Below is a small trained network, with its code and all its weights. Each question gives an input and a class and asks what happens when units are switched off, that is, made to give their printed mean instead of their output.

import numpy as np


def w(rows, s, z=0):
    codes = np.array(rows[::2]) - 128.0
    scale = np.full(codes.shape[1], s)
    scale[-1] = z or s
    return codes * scale


def norm(h):
    return h / np.sqrt((h * h).mean(-1, keepdims=True) + 1e-5)


def f(y):
    return y / 2 * (1 + np.tanh(0.7978845608 * (y + 0.044715 * y**3)))


def log_softmax(a):
    a = a - a.max(-1, keepdims=True)
    return a - np.log(np.exp(a).sum(-1, keepdims=True))


def net(x, mask):
    res = np.array(x, float).reshape(1, 5) / 4 @ E
    u = 0
    for l in range(3):
        y = f(norm(res) @ A[l][:, :-1].T + A[l][:, -1])
        res = res + np.where(mask[u : u + 9], y, B[l][:, -1]) @ B[l][:, :-1]
        u += 9
    return log_softmax(norm(res)[-1] @ U[:, :-1].T + U[:, -1])


A, B = {}, {}
E = w([
[187,149,146,57,198,104,250,56,151],'x0',
[224,174,136,107,71,152,81,106,119],'x1',
[230,23,212,108,192,77,117,146,57],'x2',
[160,144,171,177,104,22,143,156,226],'x3',
[109,119,105,121,137,81,64,41,145],'x4',
],0.0017)
A[0] = w([
[149,146,106,144,148,171,203,254,97,58],'L0N1',
[143,142,108,79,135,157,109,126,124,50],'L0N2',
[146,190,122,141,69,173,122,101,155,127],'L0N3',
[196,148,101,83,92,164,96,144,156,99],'L0N4',
[159,183,152,113,202,100,202,73,109,106],'L0N5',
[233,178,163,67,36,144,77,97,122,170],'L0N6',
[54,116,30,154,87,159,107,163,178,247],'L0N7',
[134,173,186,93,136,152,218,46,162,51],'L0N8',
[38,101,135,158,197,56,173,149,82,107],'L0N9',
],0.0031,0.0014)
B[0] = w([
[175,157,184,187,47,140,177,57,83,152],'L0N1',
[194,107,88,151,146,109,104,111,111,113],'L0N2',
[133,153,176,82,153,96,122,142,109,162],'L0N3',
[89,171,161,175,165,69,153,144,53,140],'L0N4',
[126,103,161,116,63,198,121,105,163,184],'L0N5',
[90,184,157,207,252,159,112,95,146,214],'L0N6',
[153,131,202,40,156,108,156,128,84,250],'L0N7',
[154,69,149,49,144,179,68,141,177,172],'L0N8',
[99,182,156,174,222,165,106,104,150,152],'L0N9',
],0.003,0.002)
A[1] = w([
[120,111,41,104,161,44,87,38,143,65],'L1N1',
[147,146,168,157,124,54,120,163,221,141],'L1N2',
[91,136,111,167,87,145,52,223,96,253],'L1N3',
[103,65,113,163,39,127,79,183,118,89],'L1N4',
[195,71,147,166,175,98,117,150,76,126],'L1N5',
[135,116,170,2,144,115,174,143,114,176],'L1N6',
[109,139,139,101,173,216,127,92,35,148],'L1N7',
[181,8,163,141,150,107,93,156,100,148],'L1N8',
[88,130,135,183,125,101,67,125,91,75],'L1N9',
],0.0036,0.00074)
B[1] = w([
[91,101,190,154,54,191,211,110,62,163],'L1N1',
[160,83,14,129,139,146,139,67,38,207],'L1N2',
[211,95,115,57,210,111,168,48,219,206],'L1N3',
[164,103,123,53,113,185,199,49,216,135],'L1N4',
[50,208,120,79,106,100,103,162,159,192],'L1N5',
[151,101,105,142,97,119,24,131,189,210],'L1N6',
[152,90,82,175,106,61,119,134,159,250],'L1N7',
[57,172,90,61,75,109,117,134,116,205],'L1N8',
[178,122,172,117,114,254,205,77,159,156],'L1N9',
],0.0032,0.002)
A[2] = w([
[174,137,184,123,96,144,193,180,111,142],'L2N1',
[62,91,74,156,166,114,123,102,151,196],'L2N2',
[106,70,215,112,83,109,112,12,120,194],'L2N3',
[73,245,51,74,107,104,145,112,166,205],'L2N4',
[137,86,2,124,127,158,130,89,26,254],'L2N5',
[41,65,178,161,187,136,186,146,153,149],'L2N6',
[197,139,121,160,93,48,188,138,129,181],'L2N7',
[148,117,69,166,111,63,158,91,183,126],'L2N8',
[197,74,118,98,206,116,132,126,198,35],'L2N9',
],0.0035,0.00061)
B[2] = w([
[2,87,157,148,47,151,151,63,66,150],'L2N1',
[226,181,158,149,144,137,119,151,119,184],'L2N2',
[64,156,150,163,55,188,211,201,105,252],'L2N3',
[121,43,178,88,134,57,84,194,68,238],'L2N4',
[170,80,53,198,110,53,185,144,180,207],'L2N5',
[218,213,138,138,108,128,47,53,80,170],'L2N6',
[114,101,27,191,139,141,112,115,104,178],'L2N7',
[173,41,55,122,139,166,93,149,98,171],'L2N8',
[91,147,108,94,122,186,106,130,191,215],'L2N9',
],0.0034,0.0018)
U = w([
[146,89,139,33,120,219,132,89,247,144],'0',
[200,58,2,190,146,63,124,153,124,143],'1',
[66,126,191,25,121,27,74,217,76,135],'2',
[187,234,189,176,223,135,60,65,95,135],'3',
[63,126,160,200,37,170,204,98,69,141],'4',
[100,137,146,183,150,131,91,205,166,98],'5',
[53,127,149,187,220,136,150,197,173,12],'6',
],0.0088,0.011)

Each question gives the input, the list of numbers given to net, and the class t.
The units are the neurons (one row each of A and B). Each row of codes is followed by its name. A weight is (code - 128) times the scale printed after its matrix; where a second scale follows, it is the last column's (A, B and U).
mask holds one flag per neuron, layer by layer. A switched-off neuron (its flag False) gives its mean, the last column of its row in B, instead of its output. The means were averaged over made-up inputs and are rounded, as every weight is.
A unit's drop is (log p(t) with every unit on - log p(t) with that unit switched off) / (log p(t) with every unit on - log p(t) with every unit switched off).
The circuit of an input: a set's keep is (log p(t) with only the set's units on - log p(t) with every unit switched off) / (log p(t) with every unit on - log p(t) with every unit switched off). Starting from the 12 units with the biggest drops (on a tie, the unit counted first), units are removed one at a time, each time the one whose removal leaves the highest keep (on an exact tie, the one counted first), for as long as the keep stays at least 0.8.
units of the circuit, in order: the units of the circuit, biggest drop first
most important unit: the unit with the biggest drop
k most important neurons: the k neurons with the biggest drops, biggest first
top k neurons in layer l: the k neurons of layer l with the biggest drops, biggest first
input [6,7,-2,4,-4], class 3: 4 most important neurons => (L0N6, L0N4, L1N3, L1N4)
input [5,2,-1,7,4], class 1: units of the circuit, in order => (L1N2, L2N8)
input [-7,3,-8,-3,-3], class 2: 3 most important neurons => (L0N7, L2N4, L0N3)
input [4,-1,6,-5,5], class 2: most important unit => L1N2
input [-2,-8,3,-7,-3], class 3: units of the circuit, in order => (L0N9, L2N6)
input [-7,4,-8,3,-7], class 2: units of the circuit, in order => (L0N7, L2N4)
input [-8,1,-5,3,8], class 0: top 2 neurons in layer 1 => (L1N3, L1N4)
input [-1,-6,-7,-2,-6], class 2: units of the circuit, in order => (L2N4, L0N7)
input [2,4,3,-2,8], class 4: 2 most important neurons => (L1N1, L2N3)
input [5,-5,4,4,3], class 0: units of the circuit, in order => (L0N5, L2N9)
input [0,7,-6,-4,3], class 3: 2 most important neurons => (L0N6, L1N8)
input [4,5,0,6,7], class 4: 3 most important neurons => (L1N1, L2N3, L1N7)
input [-8,-1,5,0,1], class 0: units of the circuit, in order => (L1N3, L1N4)
input [-4,0,-2,-6,1], class 1: 2 most important neurons => (L1N7, L2N5)
input [2,7,0,3,2], class 3: units of the circuit, in order => (L0N6)
input [0,-8,-8,-1,1], class 2: units of the circuit, in order => (L2N4, L0N7)
input [1,1,-6,-6,-2], class 1: units of the circuit, in order => (L1N7, L2N5)
input [-3,-5,5,-3,-8], class 4: units of the circuit, in order => (L0N1, L2N1)
input [-7,8,-4,6,-6], class 3: top 4 neurons in layer 1 => (L1N7, L1N3, L1N1, L1N6)
input [3,3,-4,-5,-1], class 1: 2 most important neurons => (L1N7, L1N5)
